Below is a small trained network, with its code and all its weights. Each question gives an input and a class and asks what happens when units are switched off, that is, made to give their printed mean instead of their output.

import numpy as np


def w(rows, s, z=0):
    codes = np.array(rows[::2]) - 128.0
    scale = np.full(codes.shape[1], s)
    scale[-1] = z or s
    return codes * scale


def f(y):
    return np.maximum(y, 0)


def log_softmax(a):
    a = a - a.max(-1, keepdims=True)
    return a - np.log(np.exp(a).sum(-1, keepdims=True))


def net(x, mask):
    res = np.array(x, float).reshape(1, 4) / 4 @ E
    y = f(res @ A[0][:, :-1].T + A[0][:, -1])
    res = res + np.where(mask, y, B[0][:, -1]) @ B[0][:, :-1]
    return log_softmax(res[-1] @ U[:, :-1].T + U[:, -1])


A, B = {}, {}
E = w([
[106,20,52,145,128,130,46,103,232,195],'x0',
[205,9,236,61,89,187,85,138,57,135],'x1',
[165,94,91,144,240,76,77,249,90,98],'x2',
[223,193,54,2,109,88,99,121,154,141],'x3',
],0.0085)
A[0] = w([
[16,32,199,234,188,202,158,132,95,119,4],'n0',
[151,100,126,156,254,69,81,244,89,133,111],'n1',
[165,47,191,124,77,212,93,112,51,124,154],'n2',
[143,187,161,147,132,133,221,141,30,95,108],'n3',
[22,247,18,238,178,61,183,127,173,106,149],'n4',
[121,178,135,85,47,166,156,40,119,179,86],'n5',
[130,185,171,126,134,147,171,136,49,61,48],'n6',
[90,84,148,236,167,164,117,183,92,95,83],'n7',
[184,65,166,123,160,154,109,165,82,89,118],'n8',
[81,15,65,158,128,119,43,103,191,190,113],'n9',
[120,117,179,214,132,160,162,141,74,87,65],'n10',
[222,182,69,34,157,43,79,182,128,159,58],'n11',
[167,187,145,128,128,115,177,155,55,60,102],'n12',
[41,139,190,169,31,231,184,39,175,119,124],'n13',
[181,15,192,102,91,215,112,147,75,116,112],'n14',
[227,160,139,56,71,101,85,111,137,146,93],'n15',
[146,213,184,108,104,106,171,159,89,64,102],'n16',
[107,91,120,184,226,61,83,223,91,38,129],'n17',
],0.0075,0.0032)
B[0] = w([
[83,71,5,65,197,196,226,63,88,31,217],'n0',
[220,187,158,221,20,84,103,75,97,138,203],'n1',
[146,155,203,84,163,43,136,181,64,142,211],'n2',
[130,81,115,201,146,198,75,172,207,184,194],'n3',
[97,123,252,26,211,2,161,211,69,197,247],'n4',
[187,171,141,183,40,108,141,70,95,62,188],'n5',
[70,78,94,195,157,156,77,146,207,193,180],'n6',
[139,154,44,79,102,185,210,46,89,44,188],'n7',
[129,143,192,110,93,43,147,156,84,131,182],'n8',
[72,53,81,205,124,208,28,187,219,229,215],'n9',
[83,88,61,110,171,147,121,113,128,96,178],'n10',
[85,141,50,114,132,193,206,16,78,51,199],'n11',
[85,87,95,196,126,202,99,160,185,173,184],'n12',
[243,221,138,145,16,89,61,93,83,94,225],'n13',
[67,110,214,105,202,88,146,205,105,209,214],'n14',
[65,124,94,67,188,169,188,126,97,73,185],'n15',
[94,52,83,174,143,172,75,139,191,176,186],'n16',
[213,205,164,192,21,120,95,78,68,114,203],'n17',
],0.0074,0.015)
U = w([
[99,129,239,59,206,38,148,222,85,199,137],'0',
[203,190,163,204,1,114,81,75,96,107,2],'1',
[76,41,75,212,145,217,36,189,230,237,2],'2',
[77,122,40,45,186,196,210,61,95,51,219],'3',
],0.011,0.004)

Each question gives the input, the list of numbers given to net, and the class t.
The units are the neurons (one row each of A and B). Each row of codes is followed by its name. A weight is (code - 128) times the scale printed after its matrix; where a second scale follows, it is the last column's (A, B and U).
mask holds one flag per neuron, in row order. A switched-off neuron (its flag False) gives its mean, the last column of its row in B, instead of its output. The means were averaged over made-up inputs and are rounded, as every weight is.
A unit's drop is (log p(t) with every unit on - log p(t) with that unit switched off) / (log p(t) with every unit on - log p(t) with every unit switched off).
The circuit of an input: a set's keep is (log p(t) with only the set's units on - log p(t) with every unit switched off) / (log p(t) with every unit on - log p(t) with every unit switched off). Starting from the 12 units with the biggest drops (on a tie, the unit counted first), units are removed one at a time, each time the one whose removal leaves the highest keep (on an exact tie, the one counted first), for as long as the keep stays at least 0.8.
units of the circuit, in order: the units of the circuit, biggest drop first
most important unit: the unit with the biggest drop
k most important neurons: the k neurons with the biggest drops, biggest first
drop when u is switched off: that unit's drop, to one decimal
input [-3,-4,6,6], class 1: most important unit : n1
input [-5,1,-4,-6], class 3: 2 most important neurons : n0, n9
input [-7,-5,8,8], class 1: 3 most important neurons : n1, n17, n0
input [3,7,-6,7], class 0: 4 most important neurons : n14, n0, n2, n7
input [4,-4,3,5], class 3: 2 most important neurons : n11, n14
input [4,-6,7,-5], class 1: 3 most important neurons : n17, n1, n14
input [-2,-6,7,1], class 1: 4 most important neurons : n17, n1, n14, n2
input [6,-1,8,8], class 1: 3 most important neurons : n1, n0, n17
input [-2,3,4,4], class 1: 4 most important neurons : n4, n0, n1, n7
input [5,4,1,6], class 3: 3 most important neurons : n11, n4, n15
input [-7,-6,-1,-3], class 2: 2 most important neurons : n3, n16
input [-6,4,-2,-5], class 2: 3 most important neurons : n4, n3, n6
input [8,-7,-8,8], class 1: 3 most important neurons : n5, n0, n14
input [-2,5,8,0], class 1: units of the circuit, in order : n1
input [-7,5,-3,-1], class 2: 2 most important neurons : n4, n3
input [6,0,-8,1], class 1: drop when n13 is switched off : 0.4
input [-2,-2,-2,-7], class 3: drop when n14 is switched off : 0.0
input [-1,-8,0,5], class 0: drop when n4 is switched off : 3.7
